Here is a tiny trained network, its code and every weight. The questions are about switching its units off for an input and a class, where a switched-off unit gives its printed mean instead of its output.

import numpy as np


def w(rows, s, z=0):
    codes = np.array(rows[::2]) - 128.0
    scale = np.full(codes.shape[1], s)
    scale[-1] = z or s
    return codes * scale


def f(y):
    return y / 2 * (1 + np.tanh(0.7978845608 * (y + 0.044715 * y**3)))


def log_softmax(a):
    a = a - a.max(-1, keepdims=True)
    return a - np.log(np.exp(a).sum(-1, keepdims=True))


def net(x, mask):
    res = np.array(x, float).reshape(1, 4) / 4 @ E
    y = f(res @ A[0][:, :-1].T + A[0][:, -1])
    res = res + np.where(mask, y, B[0][:, -1]) @ B[0][:, :-1]
    return log_softmax(res[-1] @ U[:, :-1].T + U[:, -1])


A, B = {}, {}
E = w([
[133,137,202,186,249],'x0',
[67,112,239,153,67],'x1',
[58,1,144,72,190],'x2',
[15,177,101,118,173],'x3',
],0.0084)
A[0] = w([
[3,204,113,128,200,155],'N0',
[168,130,79,81,184,58],'N1',
[47,147,57,92,55,88],'N2',
[113,222,107,137,83,72],'N3',
[131,94,88,91,51,66],'N4',
[79,46,107,101,183,62],'N5',
[146,123,70,112,179,254],'N6',
[61,126,222,142,78,153],'N7',
[138,132,52,135,172,80],'N8',
[108,44,118,92,122,180],'N9',
[223,69,169,143,140,93],'N10',
[162,232,135,174,140,60],'N11',
[112,181,190,169,254,87],'N12',
[85,141,195,123,102,62],'N13',
],0.014,0.0069)
B[0] = w([
[212,112,131,145,28,246],'N0',
[47,57,158,155,90,164],'N1',
[165,56,138,95,207,196],'N2',
[140,175,195,184,96,194],'N3',
[149,60,149,153,189,172],'N4',
[64,174,250,98,119,188],'N5',
[129,178,6,205,156,212],'N6',
[88,152,17,188,142,204],'N7',
[44,62,150,117,76,168],'N8',
[169,194,155,183,116,187],'N9',
[200,79,146,145,50,173],'N10',
[93,160,182,157,140,202],'N11',
[150,62,133,96,231,220],'N12',
[63,95,119,149,109,155],'N13',
],0.027,0.014)
U = w([
[173,53,149,114,219,95],'0',
[110,206,216,153,129,110],'1',
[41,86,60,148,82,125],'2',
[217,96,117,107,34,210],'3',
[204,206,39,108,132,254],'4',
[132,113,60,1,131,75],'5',
[118,218,111,32,142,76],'6',
],0.01,0.0076)

Each question gives the input, the list of numbers given to net, and the class t.
The units are the neurons (one row each of A and B). Each row of codes is followed by its name. A weight is (code - 128) times the scale printed after its matrix; where a second scale follows, it is the last column's (A, B and U).
mask holds one flag per neuron, in row order. A switched-off neuron (its flag False) gives its mean, the last column of its row in B, instead of its output. The means were averaged over made-up inputs and are rounded, as every weight is.
A unit's drop is (log p(t) with every unit on - log p(t) with that unit switched off) / (log p(t) with every unit on - log p(t) with every unit switched off).
The circuit of an input: a set's keep is (log p(t) with only the set's units on - log p(t) with every unit switched off) / (log p(t) with every unit on - log p(t) with every unit switched off). Starting from the 12 units with the biggest drops (on a tie, the unit counted first), units are removed one at a time, each time the one whose removal leaves the highest keep (on an exact tie, the one counted first), for as long as the keep stays at least 0.8.
circuit, biggest first: the units of the circuit, biggest drop first
most important unit: the unit with the biggest drop
k most important neurons: the k neurons with the biggest drops, biggest first
drop of u: that unit's drop, to one decimal
input [-1,-7,-8,-4], class 1: most important unit -> N11
input [5,5,-3,6], class 3: 2 most important neurons -> N0; N2
input [4,1,-4,-1], class 0: 2 most important neurons -> N5; N12
input [-6,-6,1,7], class 3: 4 most important neurons -> N0; N12; N7; N2
input [2,-8,3,-7], class 2: 2 most important neurons -> N0; N1
input [3,-2,2,1], class 4: circuit, biggest first -> N2; N6; N13
input [-7,1,-6,1], class 0: 2 most important neurons -> N2; N4
input [-6,7,3,-6], class 2: 4 most important neurons -> N7; N12; N0; N13
input [-5,8,-2,5], class 2: 3 most important neurons -> N7; N13; N12
input [3,-8,-5,8], class 2: 3 most important neurons -> N8; N6; N1
input [-1,-6,-6,-5], class 1: 2 most important neurons -> N0; N11
input [-4,2,-1,-2], class 0: 2 most important neurons -> N0; N6
input [2,2,4,2], class 1: 2 most important neurons -> N5; N6
input [6,3,0,-7], class 3: 3 most important neurons -> N10; N2; N4
input [-6,6,-6,7], class 3: most important unit -> N12
input [-4,1,8,2], class 1: drop of N5 -> 0.9
input [6,-7,-4,0], class 2: drop of N6 -> 1.0
input [7,-8,-3,6], class 2: drop of N7 -> -0.2
